Read these off the matrix that follows. Rows and columns are numbered from 0.
1) What is the entry directly above 136?
2) What is the entry in row 1 and column 0?
3) What is the entry in the bottom-right corner?
4) What is the entry directly below 120?
5) What is the entry just right of the largest entry?
6) What is the entry at row 0, column 2?
7) What is the entry in the top-left corner?
8) What is the entry at row 0, column 1?
[[128 133 145 120 104 135 133 114 117 111 146 104 127]
 [110 121 105 136 150 114 109 145 133 153 142 137 104]]
1) 120
2) 110
3) 104
4) 136
5) 142
6) 145
7) 128
8) 133

a =
[[114 116 117 118 117 116 116 119 132 130]
 [122 128 133 136 136 133 130 126 131 127]
 [120 127 134 136 134 128 122 120 135 127]
 [116 121 125 126 123 118 114 115 135 129]
 [127 124 121 121 123 127 130 131 126 127]
 [127 135 143 146 144 138 128 120 140 117]
 [142 148 152 151 146 139 133 130 126 131]
 [124 131 137 139 137 133 128 126 129 131]
 [118 125 131 134 132 128 123 120 135 127]
 [131 132 133 133 133 131 128 126 131 125]
 [122 125 127 128 126 124 123 123 129 130]
 [131 130 128 128 128 130 131 132 125 129]
 [136 128 121 119 123 131 137 138 122 127]
 [132 136 140 140 137 132 126 121 137 120]]
The largest entry in the first column -> 142
The second largest entry: 151
Read off the last entry, reading row by row.
120
The 1st entry on the main diagonal is 114
The entry in the bottom-left corner is 132
The last entry of the largest entry's row -> 131
The 2nd entry on the main diagonal -> 128
Read off the fifth entry in reading order.
117
The first entry on the diagonal from the top-right corner -> 130
Read off the 3rd largest entry.
148
Read off the entry directly below 143.
152
Read off the second-last entry, reading row by row.
137
Read off the entry directly above the largest entry.
143

A =
[[131 127 130 129 128 122 131 120 130 138 136 141 121 124 129 118]
 [124 129 127 128 128 133 126 135 125 122 123 113 134 131 128 136]
 [131 129 129 128 128 133 129 115 130 131 130 140 135 122 128 112]
 [123 129 131 129 128 132 133 127 124 143 140 105 133 127 129 127]
 [129 126 131 129 128 116 132 129 129 142 140 132 113 128 129 129]
 [124 125 131 129 128 110 132 146 125 141 139 109 106 136 129 150]]
Rows and columns are numbered from 0.
What is the entry in the bottom-right corner? 150
What is the entry at row 2, column 0? 131
What is the entry at row 1, column 0? 124
What is the entry at row 0, column 2? 130
What is the entry in the bottom-left corner? 124
What is the entry just left of the largest entry? 129
What is the entry in the top-right corner? 118
What is the entry in the top-left corner? 131
What is the minimum? 105
What is the top entry of the column that holds the smallest entry? 141
What is the entry just left of the smallest entry? 140
The entry just right of the smallest entry is 133
What is the entry in row 0 and column 1? 127
What is the entry directly above the smallest entry? 140
What is the entry in row 1 and column 1? 129
The entry just left of 120 -> 131
What is the entry directly below 115? 127
What is the entry directly above the largest entry? 129
The entry just left of 106 is 109

[[124 143 124 115 117 106]
 [135 108 130 149 145 139]
 [124 143 125 114 116 113]
 [134 109 130 148 145 139]
 [131 119 125 137 136 111]
 [125 141 130 117 119 139]
 [125 138 129 119 121 134]
 [122 148 130 109 112 141]
 [125 141 131 117 119 143]
 [129 125 127 131 131 125]
 [132 117 130 141 139 141]
 [130 122 124 135 134 108]]
Which number is the largest entry in the last column?
Answer: 143
The last entry, reading row by row -> 108
The entry in the top-right corner is 106
Which number is the first entry in reading order?
Answer: 124
The entry in the bottom-left corner -> 130
The entry directly below 111 is 139
Which number is the entry just right of the largest entry?
Answer: 145
The fourth entry in reading order -> 115
The maximum -> 149
Which number is the 3rd entry from the end, reading row by row?
Answer: 135
Which number is the third entry on the main diagonal?
Answer: 125
The third entry, reading row by row: 124
The largest entry in the first row -> 143
The 3rd entry on the diagonal from the top-right corner is 114
The smallest entry in the first column -> 122
The first entry of the largest entry's row: 135
Which number is the fourth-last entry, reading row by row?
Answer: 124
Which number is the 5th entry in reading order?
Answer: 117
Which number is the second-last entry, reading row by row?
Answer: 134
Which number is the entry just left of the largest entry?
Answer: 130

[[127 128 128 127]
 [128 128 128 128]
 [139 114 128 113]
 [125 131 125 122]
 [141 115 147 138]
 [125 131 127 133]
 [118 137 117 109]
 [119 136 118 112]
 [113 144 120 153]
 [142 110 128 109]
 [134 122 136 132]
 [127 129 128 127]]
What is the entry in the top-left corner?
Answer: 127
What is the last entry, reading row by row?
Answer: 127
The entry just left of 137: 118
What is the largest entry in the last row?
Answer: 129
The 2nd entry on the diagonal from the top-right corner: 128
What is the entry directly above the largest entry?
Answer: 112
What is the bottom-left entry?
Answer: 127
The entry just right of 115 -> 147
The 3rd entry in reading order: 128
What is the second entry on the main diagonal?
Answer: 128
The 2nd-last entry, reading row by row: 128
The 3rd entry on the diagonal from the top-right corner -> 114
The entry just left of 112: 118
What is the entry in the top-right corner?
Answer: 127
What is the largest entry in the first column?
Answer: 142
What is the entry just left of the largest entry?
Answer: 120
The last entry in the row that holds the largest entry -> 153
What is the entry directly above 110?
Answer: 144

Read these off the matrix that follows.
1) What is the first entry, reading row by row?
2) What is the 5th-last entry, reading row by row?
3) What is the entry in the top-right corner?
4) What is the entry directly below the centre entry?
5) What is the bottom entry of the column that holds the smallest entry?
6) What is the bottom entry of the column that holds the largest entry?
7) What is the 3rd largest entry?
8) What is the entry just left of 116?
[[129, 136, 121, 133, 133],
 [130, 135, 122, 135, 130],
 [132, 124, 131, 128, 138],
 [123, 132, 122, 131, 108],
 [127, 117, 138, 118, 133],
 [122, 100, 150, 106, 133],
 [135, 112, 141, 127, 134],
 [123, 131, 125, 129, 112],
 [129, 124, 132, 126, 131],
 [129, 138, 121, 131, 142],
 [117, 126, 127, 120, 114],
 [125, 134, 125, 121, 153],
 [136, 111, 140, 127, 133],
 [133, 144, 116, 141, 135],
 [134, 145, 111, 147, 125]]
1) 129
2) 134
3) 133
4) 132
5) 145
6) 125
7) 147
8) 144

Read these off the array that follows.
1) Find the top-right entry.
2) Find the bottom-right entry.
3) Find the 1st entry in reading order.
4) Find the smallest entry in the last column.
5) Find the entry just left of the largest entry.
130  131  129  133  128  127  130  129  128
129  130  116  131  128  128  129  129  129
125  129  114  126  126  128  126  128  128
130  129  106  129  127  128  129  128  125
127  129  127  128  128  128  128  132  130
129  127  111  126  126  129  131  127  130
131  127  143  124  125  129  129  130  127
124  129  129  126  130  128  127  130  131
125  128  130  124  127  128  126  126  130
131  128  139  132  125  128  128  129  128
1) 128
2) 128
3) 130
4) 125
5) 127

Questions about the row below.
1) Which number is the entry just left of 133?
2) Which number is the entry just right of 105?
[117 132 124 125 133 130 128 105 136 143 125 154 150 109]
1) 125
2) 136
